What each symbol does to the nodes:
* | l z j b w n q
tg | gd pc qq gq pm mf pz
rh | gp nf ns rn qb nc sf
ql | cr nj mf qh br qq fl
zt | jf hj jm jp th pj ch
fg | fh hb zp qt sf zf qb
zf | jq sb fr tm dd fg nr
ch | mf lt cr ds bz gd zt
rg | ph bl gq qq zs qh nt
fl | jm mj jf hg sl none ql
jf | zt qt fl hb cf pz mf
hr | mz dh bs nm dn dt lm
mr | zj zz jd lj fb ms cp
mt | tm pj bm jq dj hj gn
gn | pc gd fz nl gg lt mt
gq | gh nr rg tg qs jr sb
lp | zs qg tl zn ph cp ms
rn | bd hf dt rh zc bs tn
cl | bl ph nl fz qg dc tr
dc | rf gt ml sr hq cl lz
tl | qs fd lp zd gh lg gf
mz | hr zn gg qg fz bq cm
jp | hb fh fb zt jd jj ds
ph | rg cl gh sm lp gt pf
dt | bq br rn ns nj hr jt
tm | mt pz bc zf ll qt pc
sr | nj cr lt dc bq fz nh
fd | nc tl qg gg nl gp nq
nc | fd qs nm bs nr rh dd
gp | rh lg hq bd ml fd pg
th | cf cg lj jd zt mb bz
ll | dj hz lm dd tm tn bs
nr | nl gq bl pc nc qb zf
hg | fb zp hb fl zj nt qh
nj | sr ql zc rf dt dn mj
bc | bm none tm fr lm mj dn
ld | jd sf zj cf hb jb nf
sl | lj jt cf zj fl sn br
mf | ch zc ql jr hf tg jf
bz | hf bd jg lg ch zd th
hz | mb ll sn jb pz cf pm
br | jg dt hf dm ql dh sl
rf | dc qh qb nj ns bl zp
fr | tr nt zf bc tj zp bl
fh | fg jp lz hj pg jq ml
zz | rt mr pg sz lz fq hq
hq | ns cp gp bq dc qg zz
nm | qg zs nc hr bl ns tj
cp | dm hq lg jg gt lp mr
jt | sz sl tn rt mj lm dt
qq | sm dn tg rg dh ql none
sm | qq fz gd ph zn cr lb
fz | dn sm gn cl mz sr bm
zj | mr rt ld sl hg md dm
bd | rn bz bq gp lt gg cg
qh | gt rf jr ql dm rg hg
cf | th tn sl ld jf hz hf
ns | hq dm rh dt rf nm rt
pc | gn tg dn nr bs zc tm
cg | tn th sz pg hj dj bd
dn | fz qq pc bl hr nj bc
fq | tj ms nq cm tr zz qg
hb | jp fg hg jf ld sb jr
zp | lz hg fg mj rt fr rf
sb | jj zf nt pz jb hb gq
tr | fr pf jq bm fq lz cl
qg | nm lp fd mz cl hq fq
gh | gq nl ph gd tl ds jj
md | ms tj jb sn nt zj zs
sn | hp lm hz md none sl dh
ms | md fq gf hp pf mr lp
nt | pf fr sb none md hg rg
zn | dh mz zd lp sm jg hp
sz | jt lj cg zz nh cm bq
bq | dt jg bd hq sr mz sz
sf | pg ld rt tn fg dd rh
gg | bs zd mz fd gn bd dj
nh | mj jm hj lz sz bm sr
pg | sf jd zz cg fh nq gp
mj | nh fl qt zp jt bc nj
gd | tg gn sm gh zd ch pj
dh | zn hr pm zs qq br sn
jd | ld pg mr th jp gf lg
pm | zd bs dh qs tg hf hz
dj | ll mb cm nq mt cg gg
dd | nq jb tj ll zf sf nc
pz | pj tm none sb hz jf tg
mb | hz dj hp gf pj th zd
dm | cp ns nf br qh zs zj
lm | cm sn ll tj bc jt hr
gt | qh dc ds cr cp ph fb
qs | tl nc zs pm gq nf jb
zs | lp nm qs dh rg dm md
nf | lg rh dm hf jr qs ld
bs | gg pm hr nc pc rn ll
tn | cg cf jt sf qt ll rn
rt | zz zj sf jt zp tj ns
zd | pm gg zn tl gd bz mb
hj | qt zt nh fh cg mt lt
lz | zp fb fh nh zz tr dc
jq | zf jj tr mt nq fh nl
lj | sl sz th mr jm hp jg
bm | bc lb mt tr cm nh fz
jr | ds qb qh mf nf gq hb
ml | qb ds dc lt gp nl fh
jj | sb jq pf pj gf jp gh
cm | lm hp dj fq bm sz mz
nl | nr gh cl gn fd ml jq
gf | jb nq ms mb jj jd tl
fb | hg lz jp jm mr pf gt
hp | sn cm mb ms lb lj zn
bl | cl rg nr dn nm rf fr
jb | gf dd md hz sb ld qs
lt | zc ch sr ml bd gn hj
jg | br bq bz cp cr zn lj
pj | pz mt lb jj mb zt gd
qt | hj jf mj fg tn tm zc
zc | lt mf nj qb rn pc qt
cr | ql sr ch gt jg sm jm
qb | ml jr rf zc rh nr fg
jm | fl nh zt fb lj lb cr
lb | none bm pj pf hp jm sm
hf | bz rn br nf mf pm cf
tj | fq md dd lm fr rt nm
lg | nf gp cp bz ds tl jd
pf | nt tr jj lb ms fb ph
ds | jr ml gt ch lg gh jp
nq | dd gf fq dj jq pg fd

The rows follow the links: the fewer symbols apart two nodes are, the more alike their rows tend to be.

Each row is also shifted at random along 10 hidden directions that mean nothing.

Each row, then its node:
(-550, 196, -56, 76, 37, 132, 126, -13, -256, 173, 81, -130, 131, -14, -133, 297, -118, 160, -668, -43, -114, 55, -426, -70, 50, -143, -503, -141, 52, -200, 620, -227, 503, 226, -40, -48, 295, 6, 238, 360, 122, 115, 16, 160, 354, 220, -80): zn
(-379, 212, 333, 391, -362, 259, 92, -239, -362, 34, -598, -35, 117, 309, 94, 269, 66, 52, 73, 350, -236, -319, -245, 25, -97, -185, -308, 164, 24, 62, 428, -352, -152, -33, -60, -535, 275, -28, -230, 33, 143, 103, -26, 34, -225, -6, 54): lz
(25, 535, 333, -128, -554, -41, -344, 179, 64, 262, -457, -167, -178, -274, -493, -396, 188, 54, 37, 113, -372, -578, -305, -350, 381, -124, -531, -105, 628, -156, -89, -46, -297, -42, -404, -797, 1115, -249, 184, 77, -356, 526, -224, -219, -173, -545, -310): cl
(-936, 172, 262, -294, 385, 114, -129, 70, 611, -27, 406, 232, 44, 584, -419, 27, -159, -338, -557, -360, 273, 142, 326, 463, 255, 231, -262, -153, 45, 93, 18, 263, 28, 229, 61, 400, -133, 164, -192, 377, -377, -264, -266, 157, 180, -296, -42): jd
(27, -514, -226, 579, 21, -124, 190, 362, -196, 284, -385, -359, -41, -209, 180, 146, 219, -120, -28, -1, 94, 66, 105, 94, -668, 231, 474, -157, -298, -496, 84, 252, -236, 133, 263, 437, 170, -281, 8, -324, 229, 140, 557, 19, 65, 543, 492): bd
(-227, -528, 79, 538, -21, -454, 232, 497, 174, 102, -499, -71, -185, -58, -23, -100, 136, 416, -181, 583, 224, -393, -60, -225, -461, 80, -172, 374, -597, -255, -279, -105, -310, -195, 37, -78, 140, 155, -216, -397, 144, 288, 196, -185, -211, -97, 221): fg
(93, 152, 19, -241, 75, 68, -350, -254, -284, -137, -426, -224, 165, -234, -198, -8, 585, -67, 137, 82, 87, 9, 68, 156, 143, 242, -270, -16, 171, 515, 188, -2, -119, -10, -218, -187, 216, 334, -127, 200, -299, -319, -758, -3, -325, -277, -31): tj
(159, -84, 4, -47, 142, 63, -92, -130, -66, -106, 92, 208, -280, -302, 110, 239, -172, -335, 467, -83, 75, 52, -134, -87, 217, 243, 688, -174, -19, 47, -493, 79, -220, -145, 85, -67, -30, 2, -134, -245, -5, -19, -119, -277, -350, 179, -138): jr
(216, -348, 255, 379, -371, 85, -306, -203, -7, -69, -369, -81, -413, -60, 255, -105, 93, -52, 149, 379, 122, -382, -506, -585, 727, 98, 197, -155, -563, -52, -417, -96, -664, -331, -91, -507, 131, -133, -36, -474, 459, 138, -463, -510, -767, 53, -127): hb
(65, 21, -208, -543, 163, -123, -370, 211, -220, 111, -90, -44, -210, -397, -21, 181, 65, 277, 385, -372, 7, -23, 231, 181, -394, -44, -60, 202, 317, 38, 59, -102, 413, -310, 240, 207, 272, 300, 92, 128, -235, 52, 0, 425, 227, -127, 314): rn
(511, 34, -128, 339, 342, 81, -145, -358, 3, -159, -58, -254, 91, -92, 21, 141, -133, 356, 39, -43, 82, 130, -198, 52, -172, 91, -30, 37, -208, -113, 236, -49, 184, -111, -90, 150, -242, 162, -33, 84, 94, 111, -8, 519, 74, 231, 164): lj
(341, -214, -176, 134, 120, -5, 638, -127, -51, -334, -79, 121, 393, 346, 46, -74, 335, -396, 344, 287, 277, 279, 170, 69, -76, 271, 648, 6, -416, 228, -312, 316, -383, 338, 155, -17, -711, -65, -396, -130, 104, -398, -164, -350, -211, 75, -198): fr
(872, -394, -189, 28, 23, -405, -324, 67, -173, -7, -273, -240, -177, -418, -94, -392, 282, 190, -67, 352, -126, -179, 72, -472, -298, 150, -63, 5, 107, 134, -162, -226, -131, -75, -251, -84, 337, -422, 105, 5, 160, 165, 268, 258, -323, -89, 204): sn
(-404, -5, 306, -44, 254, 48, 462, 378, 644, -227, 403, 571, -40, -123, -86, -375, -662, -235, -236, -44, -4, -125, 197, 68, 182, -60, 374, -153, 144, -371, -435, 476, -190, 36, 44, 64, 244, -602, 104, 361, -84, 108, 530, -112, 173, -50, -368): jj
(-223, 290, 74, 79, -272, 254, 79, -58, -433, 61, -286, -254, 8, -23, -24, 327, 87, -18, 218, -3, -227, -80, -407, -29, -153, -53, 182, -57, 165, -240, 324, -147, 182, 63, 177, -210, 364, -120, -18, 187, 93, 329, 158, 218, 160, 104, -148): sr
(403, -322, -194, -139, 363, -585, -168, 323, 384, 85, -131, -191, -138, 609, -569, -324, 392, 166, -205, 240, 151, -118, 248, -413, -391, 385, -421, 264, -203, 93, -147, 4, -1, 113, -58, 63, -181, -149, -190, 0, 132, 269, 227, 414, 18, -446, 203): sl
(-399, -5, 81, -418, 13, -245, -81, 91, 40, -107, -77, 68, 38, 579, -463, -308, 323, 98, 0, 232, 97, -57, 64, -357, -211, 222, -273, 405, -158, 188, -129, -50, 74, 88, 146, -158, -444, -98, -205, 360, 19, 441, 83, 269, 194, -783, -125): mj
(-187, -430, -48, 181, -658, 232, 84, -214, -469, -13, 413, 54, 312, -284, 872, -99, -242, -572, -72, -122, -138, 346, 490, 400, 245, -246, 494, -516, 227, 421, 298, -79, -138, 534, 205, 249, -258, 17, 256, -573, 109, -794, -252, -744, -572, 670, 134): nc
(177, 336, -167, -157, 485, 284, 180, -53, 67, -206, 284, -159, 436, 386, -16, 432, -233, 322, 625, -281, 299, 198, 80, 574, -29, 141, 197, 279, 66, -264, 411, 327, 549, -133, 97, 237, -148, 389, -199, 489, -254, -223, -61, 697, 377, 209, -223): sz
(-48, -194, -141, -412, 191, 26, -291, -154, 183, -182, 434, -73, -50, 168, 54, -218, 301, -245, -407, -202, 293, 393, 347, 164, 318, 196, 29, -204, -190, 324, -228, 79, 52, 213, 92, 575, -522, 221, -17, 184, -51, -482, -368, -35, 138, -115, 77): hz
(-621, -82, 66, -360, -67, -131, 39, 69, -87, -145, 10, 25, -64, -194, 49, -305, 325, 180, -496, -16, 74, 30, 95, 128, -305, -182, -183, 155, -149, 142, -146, -99, 218, 115, 156, 370, -198, 219, -51, 178, -131, -14, -121, -15, 346, -398, 117): tm
(197, 51, -183, -419, 347, -79, 28, 131, -44, -154, -83, -188, -226, 229, -460, 315, 386, -309, 382, -88, 237, 13, -258, -195, -9, 675, 721, -249, -79, -63, -428, 257, 136, 271, 195, 112, 219, -19, -482, 158, 88, 174, -94, 125, -2, 3, -366): ql
(-269, 25, 135, 51, 286, -285, 118, 24, -68, -258, -104, 97, -71, -252, -177, 246, -277, 197, -73, 91, 0, -280, 45, 131, -491, 98, 164, 91, 307, 106, 6, -248, 505, -49, -41, 29, 315, 165, -325, 123, -94, 84, 157, 228, -143, 9, -108): hg
(-840, 120, 67, 28, 545, 354, 118, -523, -67, -86, -291, 346, 26, -191, 9, 536, 336, -297, -551, -106, 129, 266, -274, 173, 44, 159, -393, -175, -363, 139, 140, 85, -225, -240, -32, 94, -395, 90, -128, 505, 44, -180, -581, 45, 261, -32, 147): gf
(-574, -170, -43, -364, 465, 32, 450, 34, 297, -113, 117, 943, -24, 228, 102, 299, -703, -117, 164, 39, -19, -182, -15, -380, 232, -90, -351, 329, -269, 38, 139, -88, -54, -645, 378, -513, -453, -585, 176, 427, 446, 63, 160, 195, -51, -3, -5): ld
(439, 221, -251, 12, 302, 13, 506, 250, 115, -75, 81, -113, 175, -63, -186, 21, 111, 180, 369, -44, 104, 172, -89, 110, -470, 120, 436, 103, 15, -426, -226, 443, 96, 204, 41, 177, -70, 15, -96, 225, -112, 218, 450, 219, 485, 35, -209): fz
(1279, 93, 51, 426, -691, 303, -232, -604, -331, -41, 14, -526, 127, 627, 432, -97, 393, 25, 146, 157, -36, -119, 22, 160, 399, -372, 115, -13, -144, 114, 150, -504, -134, 310, -333, -30, 108, 170, -195, -467, 241, -574, -31, -153, -215, 197, -43): lb
(149, 142, 38, 455, 166, 14, -41, 83, 286, 158, 78, -226, 35, 171, -259, 220, -352, 172, 60, 31, 91, -67, -427, -132, 370, 197, -230, -163, -68, -275, 184, 210, 6, -44, -231, -273, 203, 199, 21, -217, -14, 188, -185, -13, -244, 227, -201): cp
(-131, 270, 357, 267, -80, 174, -94, -489, -27, -171, 253, 233, 156, -28, 139, 102, -628, 221, -139, -20, -294, -15, 19, 265, -179, -370, -206, 95, 365, 259, 175, -407, 334, -23, -235, -66, -207, 137, -157, 54, -125, 25, 217, 218, -35, 29, -31): fb
(-533, 342, 123, -361, -54, 93, 17, -175, -25, -267, -89, 26, -81, -460, -458, -223, 183, -323, 94, -11, 88, 143, -500, -325, 503, 338, 156, -413, -19, 180, -362, 384, -211, 207, -41, -333, -190, 75, 64, 177, -200, 323, -810, -506, -168, -310, -627): bl
(299, 225, -119, -151, 443, -23, -323, 124, 538, -62, 54, -406, 23, 407, -638, -274, 396, 254, -211, 69, 319, -39, -327, -241, 511, 309, -458, -65, -296, -200, -100, 352, 30, -69, -397, 30, 5, 180, -3, 440, -185, 156, -346, 274, 238, -411, -219): hp
(-173, -612, -184, 38, -107, -246, 87, 657, -85, 280, -60, -150, -314, 109, 94, 61, -146, -113, -222, 182, 40, -428, -23, -387, 107, 26, 241, -210, -196, -444, 146, -120, 27, 150, 336, 9, 726, -443, 153, -242, 529, 145, 343, -129, -246, 366, 107): hf
(-81, 517, 39, -252, 472, 330, 24, -308, 361, -299, 319, 340, 328, -11, -133, 113, -580, 125, 665, -330, 34, 301, 57, 260, 153, 118, -58, 136, 263, 34, 197, 397, 115, -357, -68, -87, -528, 60, 53, 516, -400, 24, -242, 509, 106, -54, -157): zz
(475, 329, -26, 272, -63, 390, 349, -637, -394, -113, -291, 155, 106, 35, 258, 515, 152, -390, 331, 57, -218, 52, -514, -98, 217, 8, 275, -132, -117, 85, 67, -121, -282, 30, -143, -457, -9, -33, -277, -103, 335, -253, -223, -267, -126, 384, -179): ph
(-277, 16, -96, -419, 52, -200, 85, 485, 84, 296, 203, 310, 103, 309, 62, 214, -328, 79, 297, -255, -62, -102, 546, 359, -264, -177, -309, 409, 316, 122, 283, -153, 363, -99, 220, 61, 269, 289, 72, -124, -208, -286, 136, 104, 29, 38, 206): rh
(-249, -136, -103, -262, 242, -95, 211, 550, 367, -66, 176, 340, 160, 209, 16, -245, -35, -3, 153, 218, 259, -96, 103, -124, 422, 140, -121, 118, -347, -179, -54, 373, -291, -294, 48, -266, -62, -181, 201, 198, -54, -109, -111, -143, -111, -112, -167): dd

From each start, follow one symbol. Which node do you reach?
Answers are names.
new walk
(52, -77, -5, 355, 360, -47, 8, 292, 272, 70, -344, -319, 59, 245, -211, 174, 428, -28, 9, -20, 476, 12, 297, 532, -404, 354, 95, 35, -291, -222, -35, 444, -280, 34, -13, 534, 75, 416, -423, -163, -290, -201, -172, 91, -22, 92, 362)
l sf
new walk
(346, -227, -19, 175, -103, -68, -365, -110, 248, -16, -36, 44, -172, -211, 163, -211, -13, 182, -121, 200, 71, -71, -109, -332, 661, -101, -417, 0, -288, 182, -171, -88, -335, -376, -326, -274, -135, 60, 260, -226, 64, -152, -477, -259, -425, -19, 9)
w sb
new walk
(108, -342, -123, -51, -180, 56, 32, 6, -252, -151, 106, -92, 214, 65, 167, -182, -232, -56, 378, 191, 55, 20, 128, -204, 31, 178, 295, -122, -43, 5, 259, 23, -95, 252, 364, -133, -224, -422, 122, 31, 395, 10, 77, 129, -433, 222, -47)
w mj
new walk
(-275, 34, 206, 175, -34, 43, 273, 136, 333, -46, -158, 223, 50, -9, 22, -294, 102, -129, -130, 130, 21, -34, 110, 27, -139, -107, -15, 64, -210, -129, -367, 269, -469, -46, 5, -3, -162, -278, -62, 92, -97, 55, 129, -212, 114, -260, -43)
w nq
new walk
(294, 130, -188, -108, -142, 241, -208, -125, -32, 226, 259, -166, 198, 221, 294, -35, 312, -40, 69, -357, 53, 394, 313, 410, -37, -170, -189, 26, -5, 65, 181, 94, 75, 30, -27, 392, -355, 341, 170, -95, -246, -356, -35, 25, 399, -13, 339)
n bd
new walk
(732, 333, 34, 427, 189, -83, 127, 383, 237, 99, -92, -307, 32, -156, -293, 204, -199, 422, 790, -29, 199, -38, -147, 250, -278, 224, 425, 165, 284, -452, -172, 371, 134, -133, -266, -16, 402, 419, -212, -300, -449, 183, 239, 117, -35, 121, -170)
z gt
new walk
(-375, 59, -167, 190, 10, 15, -178, -105, -137, 228, -467, -201, -38, -212, -351, -1, 35, 134, -125, 17, -201, 47, -495, -458, -233, 155, -535, -34, -103, -142, 304, 2, -75, -88, 68, -276, -201, -291, 307, 116, 154, 721, 45, 218, 110, -117, 147)
b hq
new walk
(-494, -297, -123, 380, 483, -256, 271, 197, 155, -166, -203, 118, -11, -70, -387, 204, -254, 203, -368, 369, 289, -144, -534, -514, 173, 392, -339, -62, -623, -73, 134, 37, -41, -94, 5, -304, -247, -68, -21, 120, 354, 404, -343, -14, -308, 174, -139)
w hg
new walk
(-48, 258, 169, -64, 275, -67, 71, 263, 732, 16, 249, 159, -250, -21, -443, -234, -77, -75, -88, -115, 193, -27, -278, -112, 534, 163, 67, -224, -108, -404, -703, 562, -308, -63, -244, -46, 133, 21, -2, 25, -275, 234, -63, -373, 206, -221, -402)
n ds
new walk
(2, -161, -50, 13, 9, 186, -173, -1, 344, -189, 113, 123, 5, -23, 199, -159, -326, 141, 514, 45, 384, -30, -103, -190, 867, 171, 56, -50, -480, -51, -82, 350, -413, -344, 61, -236, -490, 103, 151, -187, 9, -55, -672, -246, -433, 92, -143)
q rh
new walk
(54, 121, -100, 35, -5, 243, -99, -446, -294, -163, -335, 6, 198, -710, 139, -97, -39, 220, 95, 43, -255, 69, -267, -138, -118, -171, -323, -28, 12, -31, 291, -1, -48, -318, -81, -238, -178, -384, 378, 474, 25, 361, -58, 423, 58, 29, 87)
n sz
new walk
(-404, -11, -25, -171, 152, 72, -276, -166, 0, -39, 276, 61, -151, -352, 166, 382, -393, -52, -45, -384, 193, 129, -55, 214, 395, 10, 84, -218, 163, 172, 152, 0, 330, -146, 81, 204, 34, 550, 118, -169, -95, -263, -606, -180, -221, 325, -60)
l lg
new walk
(749, 111, -255, 321, -195, 34, -24, 436, -56, 318, -237, -624, 105, 361, -88, -26, 420, 279, 196, 226, 113, -149, -403, -259, 292, 142, -237, 4, -268, -523, 307, 145, -94, 6, -198, -297, 524, 82, 113, -165, 63, 101, -21, -7, 11, 169, -85)
w fz
